Below is a small trained network, with its code and all its weights. Each question gives an input and a class and asks what happens when units are switched off, that is, made to give their printed mean instead of their output.

import numpy as np


def w(rows, s, z=0):
    codes = np.array(rows[::2]) - 128.0
    scale = np.full(codes.shape[1], s)
    scale[-1] = z or s
    return codes * scale


def norm(h):
    return h / np.sqrt((h * h).mean(-1, keepdims=True) + 1e-5)


def f(y):
    return np.maximum(y, 0)


def log_softmax(a):
    a = a - a.max(-1, keepdims=True)
    return a - np.log(np.exp(a).sum(-1, keepdims=True))


def net(x, mask):
    res = np.array(x, float).reshape(1, 8) / 4 @ E
    u = 0
    for l in range(3):
        y = f(norm(res) @ A[l][:, :-1].T + A[l][:, -1])
        res = res + np.where(mask[u : u + 5], y, B[l][:, -1]) @ B[l][:, :-1]
        u += 5
    return log_softmax(norm(res)[-1] @ U[:, :-1].T + U[:, -1])


A, B = {}, {}
E = w([
[129,126,132,126],'x0',
[124,120,138,130],'x1',
[113,224,72,102],'x2',
[122,126,133,121],'x3',
[60,28,20,71],'x4',
[127,123,134,127],'x5',
[255,101,92,44],'x6',
[129,128,127,129],'x7',
],0.006)
A[0] = w([
[124,240,62,124,96],'0.n0',
[254,84,64,162,171],'0.n1',
[73,114,127,172,3],'0.n2',
[187,188,249,129,4],'0.n3',
[150,39,184,204,151],'0.n4',
],0.0097,0.0037)
B[0] = w([
[81,65,255,80,221],'0.n0',
[151,170,138,65,254],'0.n1',
[46,201,123,198,156],'0.n2',
[138,181,64,200,224],'0.n3',
[65,170,196,49,231],'0.n4',
],0.0088,0.0051)
A[1] = w([
[180,131,111,201,231],'1.n0',
[57,181,105,142,155],'1.n1',
[93,52,64,152,140],'1.n2',
[108,41,3,164,2],'1.n3',
[116,165,166,36,115],'1.n4',
],0.011,0.0036)
B[1] = w([
[121,165,2,63,160],'1.n0',
[131,151,148,56,213],'1.n1',
[208,18,120,134,174],'1.n2',
[133,124,58,176,155],'1.n3',
[113,50,171,89,254],'1.n4',
],0.0093,0.0068)
A[2] = w([
[74,36,98,101,150],'2.n0',
[87,117,78,143,92],'2.n1',
[188,188,196,195,255],'2.n2',
[135,74,143,95,219],'2.n3',
[13,127,131,247,212],'2.n4',
],0.013,0.0021)
B[2] = w([
[119,136,121,190,255],'2.n0',
[144,164,176,143,146],'2.n1',
[94,49,102,232,181],'2.n2',
[95,215,102,182,232],'2.n3',
[250,149,98,32,181],'2.n4',
],0.013,0.0085)
U = w([
[159,89,53,253,106],'0',
[222,142,147,21,60],'1',
[84,136,170,142,254],'2',
[26,33,254,117,38],'3',
],0.01,0.0032)

Each question gives the input, the list of numbers given to net, and the class t.
The units are the neurons (one row each of A and B). Each row of codes is followed by its name. A weight is (code - 128) times the scale printed after its matrix; where a second scale follows, it is the last column's (A, B and U).
mask holds one flag per neuron, layer by layer. A switched-off neuron (its flag False) gives its mean, the last column of its row in B, instead of its output. The means were averaged over made-up inputs and are rounded, as every weight is.
A unit's drop is (log p(t) with every unit on - log p(t) with that unit switched off) / (log p(t) with every unit on - log p(t) with every unit switched off).
The circuit of an input: a set's keep is (log p(t) with only the set's units on - log p(t) with every unit switched off) / (log p(t) with every unit on - log p(t) with every unit switched off). Starting from the 12 units with the biggest drops (on a tie, the unit counted first), units are removed one at a time, each time the one whose removal leaves the highest keep (on an exact tie, the one counted first), for as long as the keep stays at least 0.8.
units of the circuit, in order: the units of the circuit, biggest drop first
unit that matters most: the unit with the biggest drop
top k neurons: the k neurons with the biggest drops, biggest first
k most important neurons of layer l: the k neurons of layer l with the biggest drops, biggest first
drop of u: that unit's drop, to one decimal
input [0,-8,-6,-6,-8,-8,-4,-6], class 0: 2 most important neurons of layer 0 => [0.n3; 0.n1]
input [-6,-4,8,-8,7,3,2,7], class 3: top 4 neurons => [0.n0; 0.n3; 2.n4; 1.n4]
input [-5,2,-3,-7,-3,4,-8,5], class 1: units of the circuit, in order => [2.n4]
input [-2,8,-5,-4,5,1,5,3], class 2: top 4 neurons => [2.n3; 0.n1; 2.n4; 0.n0]
input [-1,3,-1,-7,8,-1,-7,1], class 0: top 2 neurons => [1.n2; 2.n0]
input [-2,0,8,8,0,-5,7,-3], class 3: units of the circuit, in order => [0.n0; 1.n4]
input [1,7,8,-8,-4,6,-5,-3], class 3: units of the circuit, in order => [0.n0; 2.n3]
input [-2,4,-6,-4,-4,6,4,1], class 3: units of the circuit, in order => [0.n4; 2.n4]
input [7,7,-4,6,-8,-8,1,-6], class 0: 2 most important neurons of layer 0 => [0.n3; 0.n0]
input [4,-4,-4,7,-4,-4,-5,-3], class 1: top 2 neurons => [2.n4; 0.n1]
input [6,0,-2,1,5,8,-3,-4], class 0: 3 most important neurons of layer 1 => [1.n2; 1.n4; 1.n3]
input [6,0,-2,1,-4,6,2,-7], class 0: top 3 neurons => [0.n3; 2.n2; 2.n4]
input [4,6,-5,-2,7,0,0,-6], class 0: 2 most important neurons of layer 2 => [2.n0; 2.n3]
input [0,6,7,-3,0,-3,1,-2], class 3: units of the circuit, in order => [0.n0]
input [-8,4,2,4,1,6,3,8], class 2: top 3 neurons => [2.n3; 2.n4; 0.n4]
input [3,-4,5,-7,3,-3,3,-1], class 3: top 4 neurons => [0.n0; 1.n4; 2.n4; 0.n3]
input [0,1,0,2,2,6,-4,7], class 1: top 2 neurons => [0.n2; 2.n4]
input [0,-7,-1,-5,-7,0,-3,0], class 0: top 2 neurons => [2.n2; 0.n3]
input [-3,-3,5,3,-2,6,-6,-4], class 1: 3 most important neurons of layer 0 => [0.n1; 0.n4; 0.n2]
input [-8,-8,5,4,-8,-8,4,3], class 0: top 3 neurons => [2.n2; 0.n3; 0.n4]
input [-7,6,2,0,-8,2,6,6], class 0: units of the circuit, in order => [2.n2]
input [-7,5,5,-4,-8,1,0,-2], class 0: 2 most important neurons of layer 0 => [0.n3; 0.n4]
input [5,3,6,5,3,-7,3,-7], class 3: 2 most important neurons of layer 0 => [0.n0; 0.n3]
input [-8,-3,4,5,2,3,-6,-3], class 1: drop of 0.n2 => 0.2
input [5,2,7,-6,2,0,-3,-4], class 3: drop of 0.n0 => 0.4
input [8,6,-4,-8,0,7,-7,-2], class 1: drop of 1.n0 => 0.0
input [7,7,-6,7,-1,7,-8,-3], class 1: drop of 0.n2 => 0.1
input [1,7,-5,5,8,0,0,3], class 0: unit that matters most => 0.n0
